Below are the code and all the weights of a small trained network. Each question names an input and a class and asks about switching units off, where a switched-off unit gives its printed mean instead of its output.

import numpy as np


def w(rows, s, z=0):
    codes = np.array(rows[::2]) - 128.0
    scale = np.full(codes.shape[1], s)
    scale[-1] = z or s
    return codes * scale


def f(y):
    return np.maximum(y, 0)


def log_softmax(a):
    a = a - a.max(-1, keepdims=True)
    return a - np.log(np.exp(a).sum(-1, keepdims=True))


def net(x, mask):
    res = np.array(x, float).reshape(1, 7) / 4 @ E
    y = f(res @ A[0][:, :-1].T + A[0][:, -1])
    res = res + np.where(mask, y, B[0][:, -1]) @ B[0][:, :-1]
    return log_softmax(res[-1] @ U[:, :-1].T + U[:, -1])


A, B = {}, {}
E = w([
[91,127,82,3,234,21,64,89,72,233,163],'x0',
[20,166,60,142,117,31,239,19,174,109,240],'x1',
[193,94,128,155,193,174,78,73,194,70,157],'x2',
[124,225,90,37,91,169,155,132,70,41,174],'x3',
[200,87,51,101,82,183,182,41,200,133,36],'x4',
[159,67,26,183,27,29,73,209,208,163,219],'x5',
[96,172,112,87,179,187,112,113,182,181,172],'x6',
],0.0049)
A[0] = w([
[140,84,97,58,202,35,51,111,105,184,147,245],'n0',
[131,89,134,68,217,81,27,165,78,188,178,194],'n1',
[81,96,84,139,151,102,167,39,181,185,106,145],'n2',
[162,173,127,85,70,165,124,188,63,152,63,177],'n3',
[236,72,142,158,88,224,121,119,131,51,25,189],'n4',
[65,179,210,138,127,96,174,157,51,105,107,214],'n5',
[195,92,120,69,203,194,40,170,143,205,93,224],'n6',
[89,77,132,201,62,41,106,234,146,144,153,167],'n7',
[110,203,33,49,109,48,129,81,120,109,230,207],'n8',
[75,140,78,146,118,135,219,51,223,169,136,124],'n9',
[66,70,68,111,137,3,177,49,146,192,112,208],'n10',
[138,86,106,219,109,135,185,73,226,99,109,239],'n11',
[189,37,165,204,170,174,124,71,165,70,52,163],'n12',
[33,202,208,132,198,124,150,122,35,102,134,158],'n13',
[66,143,26,50,118,42,177,46,139,132,203,208],'n14',
[82,145,150,127,139,135,187,57,165,114,118,207],'n15',
[162,163,101,171,85,212,131,137,215,31,156,245],'n16',
[105,187,72,61,103,74,121,140,107,87,220,161],'n17',
[128,90,147,140,228,134,58,139,175,212,154,157],'n18',
[162,144,154,57,208,183,56,159,82,207,100,251],'n19',
[162,67,163,238,46,108,124,215,146,111,81,228],'n20',
[55,201,214,93,180,137,165,106,38,108,111,156],'n21',
[111,92,125,209,71,72,116,211,113,139,142,115],'n22',
[58,212,209,150,146,167,176,142,68,110,140,199],'n23',
[113,79,141,214,63,70,116,237,154,145,131,147],'n24',
[115,158,199,154,149,184,197,84,103,71,75,229],'n25',
[152,230,125,35,99,207,160,155,42,160,57,190],'n26',
[47,208,216,117,188,124,160,125,55,105,139,118],'n27',
],0.0058,0.0028)
B[0] = w([
[39,105,133,190,188,33,94,124,81,171,39,231],'n0',
[92,120,182,183,219,72,20,159,101,97,70,225],'n1',
[95,103,123,59,172,70,188,52,171,210,131,190],'n2',
[155,81,112,49,61,175,126,219,113,113,76,194],'n3',
[242,40,220,153,49,216,209,102,188,36,89,247],'n4',
[170,176,89,89,179,173,75,155,32,152,203,209],'n5',
[120,46,225,122,165,96,58,150,182,161,36,233],'n6',
[170,75,66,204,42,75,36,191,86,226,241,221],'n7',
[11,159,15,200,92,59,192,155,117,92,81,237],'n8',
[103,133,74,65,101,136,201,46,217,189,190,208],'n9',
[104,120,59,71,140,37,203,77,87,234,109,232],'n10',
[194,162,173,145,123,167,185,45,208,137,221,228],'n11',
[229,98,249,171,143,185,160,49,186,85,139,216],'n12',
[98,211,88,49,242,202,43,154,47,79,187,226],'n13',
[22,188,13,136,113,50,224,101,126,149,73,254],'n14',
[123,177,99,92,166,169,158,90,138,152,191,199],'n15',
[123,139,121,206,65,200,164,111,219,45,197,224],'n16',
[43,157,38,222,72,80,151,200,104,72,110,200],'n17',
[111,97,211,150,226,77,45,87,147,194,103,198],'n18',
[96,83,193,72,187,145,59,178,151,131,41,240],'n19',
[254,66,164,159,33,161,97,146,105,191,222,240],'n20',
[115,179,97,32,204,210,88,145,51,75,130,230],'n21',
[184,82,64,166,72,121,65,199,70,201,223,193],'n22',
[166,198,85,59,182,233,101,104,108,97,225,216],'n23',
[211,66,94,181,42,115,55,197,115,219,241,213],'n24',
[169,149,175,68,193,219,154,80,124,61,147,232],'n25',
[114,88,92,11,105,206,147,201,127,85,34,230],'n26',
[87,219,92,56,234,214,82,148,39,63,192,213],'n27',
],0.0055,0.0074)
U = w([
[105,71,247,158,237,88,17,134,158,176,53,192],'0',
[96,141,84,61,123,97,216,14,204,250,160,138],'1',
[45,209,68,231,42,154,168,161,216,16,173,160],'2',
[109,233,112,35,213,238,80,146,27,46,199,57],'3',
[176,41,169,35,44,204,157,206,145,78,9,98],'4',
[240,91,235,200,94,199,205,10,206,24,166,8],'5',
[62,141,65,168,126,19,163,144,12,145,57,24],'6',
[218,65,116,212,12,120,43,218,96,227,253,162],'7',
],0.0054,0.0013)

Each question gives the input, the list of numbers given to net, and the class t.
The units are the neurons (one row each of A and B). Each row of codes is followed by its name. A weight is (code - 128) times the scale printed after its matrix; where a second scale follows, it is the last column's (A, B and U).
mask holds one flag per neuron, in row order. A switched-off neuron (its flag False) gives its mean, the last column of its row in B, instead of its output. The means were averaged over made-up inputs and are rounded, as every weight is.
A unit's drop is (log p(t) with every unit on - log p(t) with that unit switched off) / (log p(t) with every unit on - log p(t) with every unit switched off).
The circuit of an input: a set's keep is (log p(t) with only the set's units on - log p(t) with every unit switched off) / (log p(t) with every unit on - log p(t) with every unit switched off). Starting from the 12 units with the biggest drops (on a tie, the unit counted first), units are removed one at a time, each time the one whose removal leaves the highest keep (on an exact tie, the one counted first), for as long as the keep stays at least 0.8.
circuit, biggest first: the units of the circuit, biggest drop first
most important unit: the unit with the biggest drop
top k neurons: the k neurons with the biggest drops, biggest first
drop of u: that unit's drop, to one decimal
input [-6,4,1,-3,8,8,6], class 5: circuit, biggest first : (n11)
input [-8,3,-8,-5,8,5,1], class 7: top 2 neurons : (n24 n7)
input [1,-3,8,8,7,-8,6], class 4: circuit, biggest first : (n26 n4)
input [2,-8,2,6,-7,8,6], class 0: top 3 neurons : (n1 n6 n19)
input [7,-6,-2,2,8,-2,-2], class 4: top 3 neurons : (n26 n3 n4)
input [-6,-2,-7,7,-1,3,8], class 2: circuit, biggest first : (n16 n17)
input [-5,8,-3,-2,2,5,0], class 1: top 4 neurons : (n9 n14 n10 n2)
input [7,8,2,6,6,4,-3], class 6: top 2 neurons : (n8 n17)
input [4,-8,-8,-7,-3,-8,-4], class 3: top 4 neurons : (n13 n21 n27 n5)
input [4,-6,0,-3,1,-8,-1], class 0: top 4 neurons : (n6 n19 n18 n1)
input [-6,-6,7,5,3,8,-6], class 5: top 3 neurons : (n4 n12 n16)
input [-1,8,5,6,8,-2,2], class 1: top 2 neurons : (n9 n2)
input [-6,-5,5,-5,-1,0,-8], class 5: top 2 neurons : (n4 n12)
input [-1,-7,4,7,7,-7,-6], class 4: circuit, biggest first : (n26)
input [2,-7,7,-8,5,8,6], class 0: top 2 neurons : (n6 n18)
input [-6,7,8,3,0,3,-7], class 5: drop of n11 : 0.3
input [-2,6,8,-2,-6,3,4], class 2: drop of n17 : 0.2
input [-6,-5,0,4,8,-5,8], class 5: drop of n16 : 0.3
input [4,4,5,-2,-5,-1,6], class 6: drop of n14 : 0.1
input [0,-5,5,5,-1,5,3], class 4: most important unit : n7
